The symbols move the states like this.
at | g w y x f a j
j342 | j919 j933 j165 j537 j297 j227 j47
j801 | j933 j919 j176 j628 j481 j345 j206
j383 | j925 j188 j338 j785 none j286 none
j38 | j571 j751 j407 j921 j300 j252 j538
j434 | j320 j785 j729 j188 j716 j276 j590
j276 | j165 j176 j919 j644 j94 j434 j971
j571 | j38 j691 j798 j340 j967 j347 j124
j291 | j338 j867 j925 j221 j285 j600 j722
j982 | j942 j422 j533 j252 j871 j921 j490
j590 | j742 j907 j967 j898 j798 j971 j434
j973 | none j407 j751 none j549 j889 j145
j908 | j898 j162 j189 j742 j477 j484 j277
j967 | j300 j492 j590 j517 j571 j350 j729
j722 | j468 j189 j162 j503 j236 j78 j291
j503 | j492 j300 j549 j722 j751 j810 j221
j162 | none j908 j722 j549 none j791 j925
j549 | j907 j742 j503 j162 j973 j292 j782
j925 | j383 j277 j291 j782 j873 j566 j162
j909 | j484 j669 j806 j971 j647 j898 j644
j320 | j434 j782 j227 j277 j891 j165 j742
j816 | j78 j806 j669 j206 j888 j468 j628
j446 | j725 j73 j931 j481 j628 j870 j888
j971 | j812 j195 j350 j909 j262 j590 j276
j544 | j56 j931 j73 j94 j644 j895 j647
j814 | j895 j873 j400 j891 j277 j56 j477
j300 | j967 j503 j742 j189 j38 j47 j227
j227 | j729 j221 j320 j867 j538 j342 j300
j47 | j350 j810 j812 j871 j252 j300 j342
j188 | j277 j383 j35 j434 j895 j644 j898
j490 | j73 j725 j56 j297 j537 j400 j982
j729 | j227 j345 j434 j35 j124 j919 j967
j942 | j982 j888 j647 j347 j806 j340 j73
j486 | j644 j566 j537 j165 j56 j277 j484
j931 | j786 j544 j446 j641 j286 none none
j76 | j400 j870 j895 j124 j35 j73 j340
j338 | j291 j35 j383 j345 j870 j628 j468
j888 | j422 j942 none j525 j816 none j446
j286 | j566 j644 j628 j176 j931 j383 j669
j782 | j785 j320 j221 j925 j145 j368 j549
j85 | j924 j538 j145 j285 j221 j424 j751
j165 | j276 j368 j342 j486 j588 j320 j812
j407 | j798 j973 j38 j477 j742 j665 j891
j628 | j600 j259 j286 j801 j446 j338 j816
j176 | j368 j276 j801 j286 j641 j785 j195
j400 | j76 j285 j814 j538 j867 j490 j921
j94 | j588 j641 j462 j544 j276 j716 j262
j669 | j791 j909 j816 j195 none none j286
j500 | j641 j588 j424 j786 j368 j145 j889
j898 | j908 none j517 j590 none j909 j188
j647 | j533 none j942 j262 j909 none j544
j250 | none j533 j422 j889 j791 none j786
j933 | j801 j342 j368 j600 j424 j221 j810
j798 | j407 none j571 none j590 j262 j716
j195 | j292 j971 j206 j669 j473 j907 j176
j791 | j669 j484 j78 j292 j250 j162 j566
j916 | j145 j716 j924 none j785 j641 none
j422 | j888 j982 j250 j674 j78 j236 j725
j350 | j47 j206 j971 j806 j347 j967 j919
j277 | j188 j925 j867 j320 j814 j486 j908
j206 | j810 j350 j195 j816 j525 j492 j801
j347 | j252 j525 j262 j942 j350 j571 j462
j889 | j473 j665 j674 j250 j292 j973 j500
j806 | j871 j816 j909 j350 j942 j517 j259
j867 | j35 j291 j277 j227 j400 j537 j189
j35 | j867 j338 j188 j729 j76 j259 j517
j644 | j486 j286 j259 j276 j544 j188 j909
j873 | none j814 j285 j145 j925 j786 none
j189 | j517 j722 j908 j300 j921 j871 j867
j262 | j665 j473 j347 j647 j971 j798 j94
j600 | j628 j537 j566 j933 j725 j291 j78
j56 | j544 j786 j490 j588 j486 j814 j533
j259 | j537 j628 j644 j919 j73 j35 j806
j538 | j124 j85 j891 j400 j227 j297 j38
j751 | j691 j38 j973 j236 j503 j674 j85
j566 | j286 j486 j600 j368 j786 j925 j791
j221 | j345 j227 j782 j291 j85 j933 j503
j525 | j674 j347 j473 j888 j206 j691 j481
j145 | j916 j891 j85 j873 j782 j500 j973
j674 | j525 j252 j889 j422 j810 j751 j424
j492 | j503 j967 j907 j468 j691 j206 j345
j785 | j782 j434 j345 j383 j916 j176 j907
j810 | j206 j47 j292 j78 j674 j503 j933
j921 | j340 j236 j477 j38 j189 j982 j400
j588 | j94 j500 j297 j56 j165 j891 j665
j78 | j816 j871 j791 j810 j422 j722 j600
j725 | j446 j490 j786 j424 j600 j285 j422
j691 | j751 j571 none none j492 j525 j924
j340 | j921 none none j571 j517 j942 j76
j786 | j931 j56 j725 j500 j566 j873 j250
j871 | j806 j78 j484 j47 j982 j189 j537
j462 | j297 j481 j94 j73 j919 j124 j347
j537 | j259 j600 j486 j342 j490 j867 j871
j285 | j870 j400 j873 j85 j291 j725 j236
j924 | j85 j124 j916 j870 j345 j481 j691
j641 | j500 j94 j481 j931 j176 j916 j473
j870 | j285 j76 none j924 j338 j446 none
j236 | none j921 none j751 j722 j422 j285
j517 | j189 j468 j898 j967 j340 j806 j35
j345 | j221 j729 j785 j338 j924 j801 j492
j292 | j195 j812 j810 j791 j889 j549 j368
j742 | j590 j549 j300 j908 j407 j812 j320
j73 | j490 j446 j544 j462 j259 j76 j942
j477 | none none j921 j407 j908 j533 j814
j424 | j481 j297 j500 j725 j933 j85 j674
j895 | j814 none j76 j716 j188 j544 none
j468 | j722 j517 none j492 none j816 j338
j716 | j891 j916 j124 j895 j434 j94 j798
j368 | j176 j165 j933 j566 j500 j782 j292
j484 | j909 j791 j871 j812 j533 j908 j486
j252 | j347 j674 j665 j982 j47 j38 j297
j297 | j462 j424 j588 j490 j342 j538 j252
j533 | j647 j250 j982 j665 j484 j477 j56
j907 | j549 j590 j492 none none j195 j785
j812 | j971 j292 j47 j484 j665 j742 j165
j124 | j538 j924 j716 j76 j729 j462 j571
j919 | j342 j801 j276 j259 j462 j729 j350
j891 | j716 j145 j538 j814 j320 j588 j407
j481 | j424 j462 j641 j446 j801 j924 j525
j473 | j889 j262 j525 none j195 none j641
j665 | j262 j889 j252 j533 j812 j407 j588

The rows follow the links: the fewer symbols apart two states are, the more alike their rows tend to be.

Each row is also shifted at random along 2 hidden directions that mean nothing.

Each row, then its state:
 803   372  -326  -125  -134  -103   108  -442   -10   420   333  -250   151   275  -467    13   659   308   595  -285  -801    52    36  -264   438  -145  -144  -106  -411   146   106   118  -193   347  -363  -365   294    76  -114   162  -109   -33  -148   -81    21     9   -82  -266  -282 -> j35
-736   -70   727  -238   576    15   117  -109   -33    23   271    53   -15   470  -584    86   873   451   216  -579   508  -322   372    -4   197  -298   271  -137  -452  -202   167   345  -559  -258  -686   -99  -226  -370  -401   545  -257   -13  -345   180  -174  -104  -255  -214  -662 -> j644
 637   343  -234   334   -55  -124    40   502   107    31  -158   -24   -46  -271   636  -442   -42  -266  -201   428    37    71    16   172  -203   -52    -8  -101   -93    82  -316   349   511   137   -59  -328   278  -654    80  -251    93   -65  -138   395  -546    59   285  -150   459 -> j798
 913    29  -122  -535   -57  -149    43   268  -219   393   -64  -100   140  -148    71   239    41  -123   292    55   269   -47   -77    87  -170   132   193   446   261    -7  -232   -69   246  -658   -72   149   175    68    68   -15  -126   390   104  -337   -72    69   168  -245   117 -> j47
-202   -55    -3   -35   177   606  -438   149   232   106   139   -11    61  -222   235    83  -130    92  -232    21   103   -28   227   332     5   328    52   -90   284  -247   -13    -9   269  -415   222   199  -419  -165   -67  -161   284   338   370  -217  -130  -168  -167   357   127 -> j674
 136   363  -321  -143  -167  -619   165    18   159   -19   214   384    -2  -744   247   -14  -712  -506  -305   467    58   742   -52   -84   411  -281   151   295  -533   466   -42  -249     7   258   137   176  -467   -39   454  -331    55    77   -16   372   -37  -448   220    13   319 -> j73
 329  -632   -34    -1   -75     7  -231   -50   -19   187  -268   -54     7  -234  -101   129  -153    27   -61  -136   415   -85   -38   181  -216   171   -17   573   427    70   397    28   282  -223   225   -55    21   468   -27   -91    10   466   462  -219   244   304   -47   109    63 -> j810
-463   437   502  -203  -461   432     2   184   -87    29  -211   276  -396  -605   451   164  -290  -293  -203   -19   413   328   520   113  -228    -1  -227    20   193  -468  -142    51   337  -259  -132   326  -337  -219   326   232   295   355   136  -388  -135    76   447     1  -108 -> j297
-822   492   795   430  -372  -100   -75   -92   -42  -248  -284   646   351    84     3   202  -212  -884   -93   200   242   451   217  -200   489  -689   180  -189  -698   584   -27  -563   149   970   234    32  -677  -114   784  -266    58  -378  -434   658   187  -143     1  -247   614 -> j340
1050  -217  -243  -145   -88  -572   314   -81  -147   446     1  -117    80    29  -249   -49   121  -441    85   643  -352     6  -276  -168   367   -61  -122   400  -506   558    76    24    55   173  -128  -365   310   369   249  -474  -213  -104  -371   156   180   220    -8  -266   331 -> j517
-260  -326  -179   -89   -28  -185   151  -799   104   174    66    34     8   594  -691  -356   160  -106    55   277  -452   120  -310  -264   738   166   -71  -115   -61   457   351    48  -366   175    82  -100   230   563   177  -156  -140  -261   -93   -94   416  -111   -51   110   -18 -> j338
-584  -272   367  -140   431   465  -655   -10  -126   379  -187  -107   316   129   -34   -21   519   528   618  -720   457   -62   105  -253   373   332  -272  -105   -25    -1   561  -156   218  -387   267   340   173  -186  -117   284  -402   183   404  -198   180   148  -156   -20   -90 -> j206
 797   -88   129   304    32  -848   689   258  -492  -248  -435   -84   -29  -514   314  -457  -405  -415   402   681   423  -263  -175  -257  -120  -261    34   424   -56   604  -114   107   280    71  -528  -114   188    94   325  -537  -276  -100  -434   117   180   229   457   -66   315 -> j590
 260   461  -236   -27   -55   315   100  -304   220   -66   435   344   140    13   -74   228  -206  -100   263   -35  -368   456   167  -248    28  -224  -124  -211  -581    86   -45  -164     2   547   190  -124   103  -110   417   104   112   -79  -396   454    81  -382   192  -274  -184 -> j76
-337   128  -599  -142   357   378  -260  -282   316  -100   224   285    91    32   103   -46  -458   370  -432    17  -201  -101  -300   129   455  -127    42  -171  -264   287  -109   -29     3   247   243     7  -359   -82   -76   259     0    24   129   539  -218  -552  -183   578  -240 -> j931
-779  -407   365   -39    31  -264    -3   248  -146  -386  -386   -27  -225    79   -49   225  -367  -256    33    25   327  -388   438  -193  -365    -8    32   444   562     9   -91   112   193  -433  -405   -36  -107   583    43  -282   -56   207   128  -361   499    70   323   214    75 -> j368
-413  -111    72   515   -60  -189   381   222  -172  -546   -34    93  -298    10    22   304  -536  -379  -218   151  -499   145   282   -18  -121  -506   -32   144  -201   111  -527  -127   -60   399   118    52  -350   157   227    18   322  -326  -570   520  -109  -163   -23     1   369 -> j814
1349   135  -715  -279  -198  -351    12   666   -41  -154    26   367    16  -827   709  -434  -751    86  -125   444   252    52  -423   115  -317   170   177   306   146   151  -109   192   259  -438  -307   -90   310  -245   122  -285     4   237    55   -36  -439   -16   261  -182   452 -> j262
-296   109    -8  -110    -5  -185  -186   270   454  -494   125   247  -203  -161   522  -453  -871   173  -411   360   439   272  -296    17  -425   220   171   -25   292   -18    84   210   642  -326  -197  -344  -149   -46   115   -31    58   271   363  -134  -159     6   285   168    53 -> j641
 163   561   216   -89  -548    40  -225  -101  -124   -57    62   322    68  -662   575  -134  -894  -180  -160   316   297   700    54   200  -394   205    47   111   -80   214   134   104   486  -254    37  -278  -213   -31    26   -67   -33   164    40  -285   -13   -65   557   112   174 -> j462
  630    114   -460    223   -370    -42    156     32    143    164   -237    598    239   -685    705   -122  -1184   -294   -359    762    319    158   -488   -324   -178    379    229    152    378    382    204     72    541   -410    637   -302   -482    270    584   -385    -10    473     32   -165    -32     -1    230    111    512 -> j525
 615  -371  -249   -45   -94   -48    85  -486   205   596   -18  -133  -269   254  -442   -42   135  -337   300   534  -339  -241  -169  -140   642    71  -457   274   207   272  -355   183  -350    22   -19    81   -71   606    23   133    11   186  -145   -53   307  -572  -127    22   -22 -> j291
 659    -2   387   -54  -209  -626     8  -178  -172   609   -63   550  -254  -601  -155   261  -219  -463   241   646   193   224   -20  -391   398   -43   437   570  -228   806   286   -41   -70   -86   -39   196  -412   274   551  -261   -91   466  -263  -148  -176  -178   345  -134   312 -> j806
  73   254  -222   339   333   -69   -96    -2  -203    19   403  -108   197    58    40   186    64  -339  -202   260  -645    48   402   256   127  -479   192  -221  -274  -186  -390  -174     3   728   275   264  -304  -394   108   -62   506  -422  -842   354    82  -286  -190  -235   221 -> j477
-258  -328   -65  -441   -12  -170  -145  -375   174   678  -284   222  -141   100  -205    56   109    89   140   211    26   156  -400   -60   543    36  -107   234  -185   214   568  -107  -250  -224   100   197  -295   453   261    67   -61   284   -62  -283   325  -325    62   276   -71 -> j628
 176   -44    44    86   227  -373   382  -384  -266    54   268  -102   -92   379  -532  -116   237   -52   308  -280  -157  -239   156  -195    20  -352  -137    -5  -609   361   103    67  -322   -10  -321  -344   344   293  -143     5  -210  -533  -390   346    92     1   104  -535  -429 -> j188
-411   498   143   176  -112   251   118   126    93  -306   -27  -446  -147   123   187   255    38  -237   -92   -59    -7  -130   590   359  -429  -278    -4  -532    52  -579  -452   426   339   460   -97    26  -108  -462  -331   485   -25  -205   -76     6  -157   -75   -27    58   -62 -> j891
-260   180   634   334  -290   376  -247   223   -59  -477  -117   189    43   -95   211   654  -110  -431  -223  -314   521   286   103  -225  -453    49   355    61   154  -270   -17  -175   401  -244   507   196  -148  -167    36   -66   332   221   210  -233    50   532   -32  -260   295 -> j252
 867   329  -257  -113   137   224    64   138    82   376   -26  -184   629  -131  -130   -85   668  -123   335  -618   -93   -81  -203   -64   172   197  -257   -68  -273    69   208   317    17  -150    17  -192   823  -310  -211    50  -310   -10  -145  -249   -63   317    82  -358   -32 -> j967
 145  -597  -408  -389   341   -79    88  -304    22   129   178   -90   246   436  -205  -286   169   646   185   -29   -74  -536  -661  -448    98   371  -159   192    35   161   345    20  -450  -144  -142   239     8   197  -486    83  -221   174    55  -105   219  -101   -54   240  -649 -> j286
 428  -223   113  -314   409  -165   283    95  -117   -74   -34  -159  -340   -20  -479    24    11   453    53   202  -231  -317   265   384  -289  -176   198   333    81    -2  -276     7  -351  -327  -666   -43    32   244   -98   372   195    76   -36     1    33  -408   -12    92  -666 -> j486
  812   -132  -1098     40     28    -16    166   -168    324    -70    334   -288   -307    154     42   -354   -421    178   -439    721   -848   -236   -437    308    -28    110   -347    -91    119    -15   -718    139    -26    420    172   -231    -45    282     42   -146     96   -276   -187    309   -186   -622   -351    528    -67 -> j873
-510  -253   266  -133  -219   101    52   207   143   -27  -190   125    70  -227   106   512    98  -145   116  -279   277   -19   228     2   -21   356  -265   414   601  -585  -280  -196   211  -687   -58   292  -225   408   279  -164    20   466   664  -561   102  -302    27   -69     6 -> j933
-222   142   609   705   -17   314  -221   479  -186  -549   -75  -285   185   138   422   136    30  -154  -294  -200  -152  -194   633   -57  -459  -233    76  -450   207  -127  -485    92   275   277   154   159    48  -259   -52   -79   285  -346  -315    36  -142   222   115   -90   241 -> j407
1097  -398  -263  -471   376  -173   -74   393  -303   703   193  -221  -176  -249  -426   -68   507   649    10    58  -132  -172    30   171    24   107    86   244  -103   -93  -321   -45  -569  -142  -502    28   345  -135  -561   -33   165   139   -84   176  -164   -99  -559    68  -459 -> j484
 -46   373  -233   161  -130  -464   384  -134   274   -86  -159   416  -184    62   156  -166  -195  -552  -134    34  -118    31   -66  -129   348  -581   -92  -218  -436   396  -135   -20    88   762   -68  -157   -49  -199   110    41    60  -601  -588   550  -110  -399   329  -101   144 -> j895

Start here and follow the symbols in turn, left to right. Where do you end up?
Answers are names.
   3   328  -221   -34  -211   154   228  -202   268   -68   -60  -453   353    23  -211  -276   350  -197   629  -342    -6   -41  -440  -123   283   279  -748  -254   143    83   209   398   360   -43    62  -331   447   108    23  -107  -673     0   411   -76   582  -366   256    60    69
j y w => j590
-834   174   113    -5   265   -93  -149   185  -118  -427   305   786   -85   -73   217   -30  -496    68     0   -40   262    62   165   -36   141  -357   172   -20  -429    40   158    87  -257   333  -147     1  -608  -353    -9    50    55  -432  -324   549  -268    22   244   169  -111
j f => j909
-124  -268  -207  -349   536   239  -143  -227   195   482     9    33  -365   226  -441   382   385   651  -186  -172  -171  -459   -59   104   -65   158  -130  -290   141  -339   118    35  -464  -359   -76   152   317   403  -655   393   101   116   229  -466    11  -341  -454   419  -783
a w x => j320
 263  -227   179   210   142   379  -109   -39    77   207   -84  -523   385   433  -358   198   632    85   125  -314   -24  -249  -142   -44   257   327  -435  -279   342  -193   178   -68    67   122   416  -275   646   504   -36  -170   120   -59   104  -421   249    12  -344  -101   173
g w j => j729
 125  -292   239   486   133  -465   273    71  -436   196  -277  -160  -373   182  -475   354   172  -199   -83   295  -255  -325   316    68   319  -470    27    86  -155   274  -171   -44  -546   378  -322   -33    38   405   286   -81   184  -274  -559   495   204   215  -221    75    54
y j a g => j259
 732  -318    57   416  -298   -83   655   234  -101  -241  -277   -93   254  -148    47   143    29  -580   346    92   -55   125   198  -136   -69  -244  -296   694   509   209  -220  -138   336    19    83    24   326    11   640  -423  -171   -44  -295  -442   304   465   123  -579   263
x w y => j162
-1335   -253    683   -428    383    251    -86    -45    172   -125   -210     14    178    549   -153   -146    406    274    289   -779    512   -165     34   -274    180    412     84   -448    147    -81    300    -33     -5   -697   -432    162   -275      4   -279    435   -423   -168    424   -292    279   -217     52    242   -588
a g w => j320
-419   621   212   183  -296   294  -123  -199   101  -186   268   -60   112  -136   297  -161   305  -368   356   -55   -17   613    16    13   201   -84  -191  -329  -292  -277    -4   140   525   326   397    89  -109  -613    36     6  -257    41   114    -6   -52   -48   316  -330   185
f j => j967
-943  -237  -100    97   284   250  -137    30    19  -528   -36   203  -232   247   196    72  -808   206  -416   448    -7  -141    52   283    61   -90    63   128    56    90     7  -330   -66   -68   131   237  -664   436   234  -160   299    41  -215   304   129   -28  -221   631  -176
y y g => j931
 841  -293  -721  -185    53   452   -98     6   309   264   -25  -104   558   415   -82  -349   793   692   313  -652  -298  -223  -678  -189   132   588  -314  -251   139   128   559   206  -302    38   384  -231   913   149  -370    45  -195    94    21  -336   105   322  -121    59  -414
f w w => j691
 -10   111   701    19   -86    87  -341   300     3  -119   -39   337   206  -447   421   -87  -171  -326   269   -74   781   466   -18    -8  -420   -91   297  -240    93    73     3    -7   583  -274     4   175  -523  -520   246  -231  -144   256   490   -34  -239   343   231  -318   585
j a w => j924
 294    56   283  -340  -160  -200   160   158  -493   270    33   341   388  -103   179   117   226   -64   324  -363   358   468  -336  -286   -33   132   251   523   -86   165   478   -59   -40  -346  -316     3   438   -59  -148   192  -340   475   195  -106   139   338   252  -354    98
g j => j342
-886    80  -235    86   -54   474  -116   313   177  -219   -76   207  -374    60   264   134  -319   173  -407    26   257  -114   278   380  -493   148  -186  -417   631  -527   -41   426   -41  -242   204    65  -354  -136  -164  -133   105   159   473   -61  -126  -191   -39   476  -181
x a => j873
 310    90   335   317  -326   219   289    20  -372   214   189  -249    27  -332  -265   231   583  -476   445   -80    89    -7   454    -8     8  -172  -567   207   192  -257  -342   698  -216    70  -160   -11   254   -73   280    65  -351  -310   105  -253   273   111   208  -354   -36
x x g => j729
 532   316   117   212  -154   296   -47   141  -144  -234   164  -216   242    44    94  -188   255  -180  -191   -15   -36   378  -114    -6   -62    85   120  -135  -373   293     0    14   445   277   511  -232   154  -646   -41  -206  -290     7    55   -32   -23   416   221  -513   214
y g j j => j407
  382    340   -668   -132   -466     76    -48   -149    273    -25     98    249   -264   -771    558     56  -1001    -23   -345    468    219    137   -719    130     98     29    -45    -27    412     73    256    474    646   -548    346   -354   -410    125    273      7   -212    422    439   -158   -351   -424    248    111    168
f y j j => j176
 433  -100   142   498  -483  -502   722   256  -382  -297  -213  -130  -330  -244    62    17  -323  -630    32   255  -111  -356   175  -159  -485  -377  -235   218   248   232  -230   362   332  -403  -536  -448   135   473   358   -59  -408   -66  -389  -109   200    67   161  -269   179
j x y => j189
 -15  -397   578   192   163  -210    84   445  -542   -44  -648    25   -81    41   237   -27  -121  -123    98    12   495   -88   382    37  -602  -104   293   466   323  -175   -90    37    86  -314  -265   122   -25  -122  -299   166  -135    44    43    34    83    14   237  -132   -83
g g f f => j812
-549   167   -36   646  -625   395  -190  -242   406  -179  -416   -52  -267   -78    60   159  -247  -662  -408   329  -111    44   255   272  -140   -98  -308  -352   217  -115   -63  -137   554   160   370   349  -259   202   508     9  -168    36   184  -301    90   -94    30   142   403
j f x => j722
